Here is a tiny trained network, its code and every weight. The questions are about switching its units off for an input and a class, where a switched-off unit gives its printed mean instead of its output.

import numpy as np


def w(rows, s, z=0):
    codes = np.array(rows[::2]) - 128.0
    scale = np.full(codes.shape[1], s)
    scale[-1] = z or s
    return codes * scale


def norm(h):
    return h / np.sqrt((h * h).mean(-1, keepdims=True) + 1e-5)


def f(y):
    return np.maximum(y, 0)


def log_softmax(a):
    a = a - a.max(-1, keepdims=True)
    return a - np.log(np.exp(a).sum(-1, keepdims=True))


def net(x, mask):
    res = np.array(x, float).reshape(1, 8) / 4 @ E
    u = 0
    for l in range(2):
        y = f(norm(res) @ A[l][:, :-1].T + A[l][:, -1])
        res = res + np.where(mask[u : u + 13], y, B[l][:, -1]) @ B[l][:, :-1]
        u += 13
    return log_softmax(norm(res)[-1] @ U[:, :-1].T + U[:, -1])


A, B = {}, {}
E = w([
[129,128,125,130,127,129,126,127,129],'x0',
[130,128,127,129,128,127,127,127,128],'x1',
[177,195,117,166,137,134,181,130,85],'x2',
[100,124,125,125,62,254,160,87,135],'x3',
[177,85,152,93,68,148,140,213,92],'x4',
[126,129,127,127,127,126,127,129,125],'x5',
[131,128,126,127,125,129,122,126,125],'x6',
[126,128,130,127,128,128,129,128,128],'x7',
],0.0056)
A[0] = w([
[73,166,93,157,230,68,111,83,152,167],'0.n1',
[101,121,91,92,50,253,183,105,132,91],'0.n2',
[44,187,96,194,178,155,127,19,193,143],'0.n3',
[69,145,146,167,70,224,164,68,155,112],'0.n4',
[47,85,162,107,109,128,101,65,176,67],'0.n5',
[105,139,145,108,85,72,116,116,155,3],'0.n6',
[154,202,125,206,126,158,168,128,137,65],'0.n7',
[74,76,170,100,56,197,136,72,126,78],'0.n8',
[185,93,174,142,130,32,112,238,115,132],'0.n9',
[79,129,78,133,168,99,85,75,180,85],'0.n10',
[83,192,54,161,211,84,84,51,164,171],'0.n11',
[216,216,127,215,136,130,228,124,77,135],'0.n12',
[54,132,129,154,126,175,139,55,151,99],'0.n13',
],0.0042,0.0056)
B[0] = w([
[126,108,175,170,44,167,162,138,156,239],'0.n1',
[94,132,215,194,84,57,143,110,172,243],'0.n2',
[134,115,57,48,183,99,88,117,87,248],'0.n3',
[134,126,57,53,151,84,101,89,91,232],'0.n4',
[148,164,98,156,177,144,127,196,165,170],'0.n5',
[172,53,172,173,100,144,162,224,92,128],'0.n6',
[89,88,126,101,99,44,128,102,68,159],'0.n7',
[114,156,112,159,182,151,114,197,174,203],'0.n8',
[99,137,74,72,166,167,80,85,139,254],'0.n9',
[93,138,129,128,154,157,102,201,121,175],'0.n10',
[125,125,198,164,41,163,169,137,155,250],'0.n11',
[199,255,83,139,132,119,185,128,89,241],'0.n12',
[140,151,81,101,159,105,105,165,151,187],'0.n13',
],0.0056,0.0045)
A[1] = w([
[172,218,113,164,116,126,217,82,89,183],'1.n1',
[164,199,175,211,76,109,204,153,110,72],'1.n2',
[117,140,169,171,43,149,162,211,142,159],'1.n3',
[135,28,108,101,181,127,66,79,67,2],'1.n4',
[65,73,193,149,151,152,88,207,196,106],'1.n5',
[122,138,62,75,148,104,90,148,106,133],'1.n6',
[55,84,107,70,142,157,58,88,169,125],'1.n7',
[149,163,97,125,199,118,146,46,98,45],'1.n8',
[224,174,68,163,205,158,197,138,24,71],'1.n9',
[104,167,129,152,196,71,90,154,135,113],'1.n10',
[226,189,88,155,188,135,180,179,35,75],'1.n11',
[155,174,204,230,52,147,184,134,130,59],'1.n12',
[65,49,254,194,59,145,139,129,170,1],'1.n13',
],0.0053,0.0033)
B[1] = w([
[170,36,145,123,83,121,155,105,70,253],'1.n1',
[194,37,183,144,199,147,142,117,164,210],'1.n2',
[116,136,152,206,157,80,131,77,166,203],'1.n3',
[184,62,208,110,93,95,182,155,36,150],'1.n4',
[122,179,119,130,78,86,156,59,52,225],'1.n5',
[133,131,124,118,180,176,142,112,120,197],'1.n6',
[190,113,168,144,164,116,130,187,123,237],'1.n7',
[112,88,137,98,42,143,144,162,41,159],'1.n8',
[17,167,107,101,116,124,45,160,191,215],'1.n9',
[124,135,106,136,80,189,156,129,150,164],'1.n10',
[46,157,109,127,164,159,79,128,206,216],'1.n11',
[199,41,166,156,224,156,159,124,188,192],'1.n12',
[18,254,76,130,10,56,56,165,77,185],'1.n13',
],0.0061,0.0063)
U = w([
[3,243,219,229,3,17,44,167,148,176],'0',
[44,235,22,33,255,227,17,227,238,145],'1',
[246,6,241,252,200,191,229,62,240,189],'2',
[112,152,8,20,48,190,222,10,4,50],'3',
[251,14,244,8,208,64,73,238,6,1],'4',
],0.0088,0.0038)

Each question gives the input, the list of numbers given to net, and the class t.
The units are the neurons (one row each of A and B). Each row of codes is followed by its name. A weight is (code - 128) times the scale printed after its matrix; where a second scale follows, it is the last column's (A, B and U).
mask holds one flag per neuron, layer by layer. A switched-off neuron (its flag False) gives its mean, the last column of its row in B, instead of its output. The means were averaged over made-up inputs and are rounded, as every weight is.
A unit's drop is (log p(t) with every unit on - log p(t) with that unit switched off) / (log p(t) with every unit on - log p(t) with every unit switched off).
unit that matters most: the unit with the biggest drop
top k neurons: the k neurons with the biggest drops, biggest first
k most important neurons of layer l: the k neurons of layer l with the biggest drops, biggest first
input [7,-3,4,-6,-7,-7,7,-4], class 2: unit that matters most	0.n11
input [-5,8,-1,4,1,8,-1,6], class 0: top 4 neurons	0.n2; 0.n12; 0.n3; 0.n9
input [-7,-4,0,-7,0,5,-5,-5], class 0: top 2 neurons	0.n12; 0.n3
input [-3,8,0,5,-5,4,-5,5], class 1: top 2 neurons	0.n12; 0.n3
input [-7,5,4,0,-1,-2,1,-7], class 2: top 4 neurons	1.n2; 0.n4; 1.n1; 0.n9
input [7,6,4,-1,-6,-5,7,-7], class 2: top 2 neurons	0.n11; 0.n1
input [1,8,2,0,1,6,-7,8], class 1: top 2 neurons	1.n9; 1.n11
input [7,3,6,-1,-8,7,-6,-3], class 2: top 2 neurons	0.n11; 0.n1
input [-4,-6,8,-5,2,4,7,-8], class 1: top 2 neurons	1.n11; 1.n9
input [5,5,0,6,-7,6,8,5], class 1: 3 most important neurons of layer 0	0.n12; 0.n3; 0.n13
input [4,-1,-2,3,3,-6,3,-7], class 0: top 2 neurons	0.n12; 1.n13
input [-5,4,6,2,-7,4,-1,-5], class 3: top 2 neurons	0.n3; 1.n1
input [-1,4,-2,8,2,-6,-1,3], class 0: top 2 neurons	0.n2; 0.n12
input [1,-7,-7,1,8,2,6,-5], class 0: unit that matters most	0.n3
input [2,7,-1,7,6,-2,-3,-6], class 0: top 2 neurons	1.n13; 0.n12
input [-8,3,8,4,2,-2,7,-2], class 2: top 2 neurons	0.n3; 1.n2
